Below are the code and all the weights of a small trained network. Each question names an input and a class and asks about switching units off, where a switched-off unit gives its printed mean instead of its output.

import numpy as np


def w(rows, s, z=0):
    codes = np.array(rows[::2]) - 128.0
    scale = np.full(codes.shape[1], s)
    scale[-1] = z or s
    return codes * scale


def f(y):
    return np.maximum(y, 0)


def log_softmax(a):
    a = a - a.max(-1, keepdims=True)
    return a - np.log(np.exp(a).sum(-1, keepdims=True))


def net(x, mask):
    res = np.array(x, float).reshape(1, 5) / 4 @ E
    y = f(res @ A[0][:, :-1].T + A[0][:, -1])
    res = res + np.where(mask, y, B[0][:, -1]) @ B[0][:, :-1]
    return log_softmax(res[-1] @ U[:, :-1].T + U[:, -1])


A, B = {}, {}
E = w([
[148,247,242,255],'x0',
[199,182,172,90],'x1',
[18,132,67,102],'x2',
[237,22,102,187],'x3',
[215,212,72,103],'x4',
],0.0092)
A[0] = w([
[182,96,138,183,254],'N1',
[106,243,120,135,148],'N2',
[68,80,111,170,208],'N3',
[173,134,156,142,76],'N4',
[171,192,206,129,175],'N5',
[59,172,114,71,222],'N6',
[102,123,125,252,153],'N7',
[134,40,91,73,200],'N8',
],0.014,0.0058)
B[0] = w([
[242,124,183,111,231],'N1',
[51,249,137,143,241],'N2',
[135,57,211,15,212],'N3',
[192,97,228,112,170],'N4',
[208,230,160,252,254],'N5',
[29,179,98,122,233],'N6',
[182,133,241,2,229],'N7',
[145,47,5,133,244],'N8',
],0.0098,0.014)
U = w([
[169,82,218,76,2],'0',
[231,174,211,249,116],'1',
[32,243,158,123,170],'2',
[232,83,37,147,236],'3',
[32,19,120,120,139],'4',
],0.011,0.0046)

Each question gives the input, the list of numbers given to net, and the class t.
The units are the neurons (one row each of A and B). Each row of codes is followed by its name. A weight is (code - 128) times the scale printed after its matrix; where a second scale follows, it is the last column's (A, B and U).
mask holds one flag per neuron, in row order. A switched-off neuron (its flag False) gives its mean, the last column of its row in B, instead of its output. The means were averaged over made-up inputs and are rounded, as every weight is.
A unit's drop is (log p(t) with every unit on - log p(t) with that unit switched off) / (log p(t) with every unit on - log p(t) with every unit switched off).
The circuit of an input: a set's keep is (log p(t) with only the set's units on - log p(t) with every unit switched off) / (log p(t) with every unit on - log p(t) with every unit switched off). Starting from all 8 units, units are removed one at a time, each time the one whose removal leaves the highest keep (on an exact tie, the one counted first), for as long as the keep stays at least 0.8.
units of the circuit, in order: the units of the circuit, biggest drop first
most important unit: the unit with the biggest drop
k most important neurons: the k neurons with the biggest drops, biggest first
drop of u: that unit's drop, to one decimal
input [-1,-8,4,7,-3], class 0: most important unit => N3
input [1,-2,4,3,5], class 3: 3 most important neurons => [N5; N2; N6]
input [1,-5,0,8,3], class 0: 2 most important neurons => [N5; N7]
input [-2,6,8,4,-2], class 4: units of the circuit, in order => [N5; N1]
input [8,8,8,-1,7], class 2: 2 most important neurons => [N2; N1]
input [8,-4,5,1,1], class 2: 2 most important neurons => [N2; N4]
input [3,-6,3,7,7], class 0: units of the circuit, in order => [N5; N7]
input [-1,-3,4,3,-7], class 4: 2 most important neurons => [N5; N8]
input [-2,-8,-6,5,-5], class 0: 2 most important neurons => [N3; N7]
input [-2,-6,-7,8,8], class 3: 2 most important neurons => [N5; N8]
input [-5,3,1,0,-4], class 4: 2 most important neurons => [N5; N1]
input [7,-2,8,0,-7], class 0: 3 most important neurons => [N7; N3; N5]
input [6,-7,7,1,-1], class 0: 2 most important neurons => [N7; N3]
input [-4,6,-3,7,-8], class 3: units of the circuit, in order => [N8]
input [1,-4,5,1,-8], class 0: drop of N1 => -0.2
input [-8,-1,-6,-3,0], class 3: drop of N8 => 0.5
input [-2,6,3,4,-3], class 3: drop of N1 => 0.0
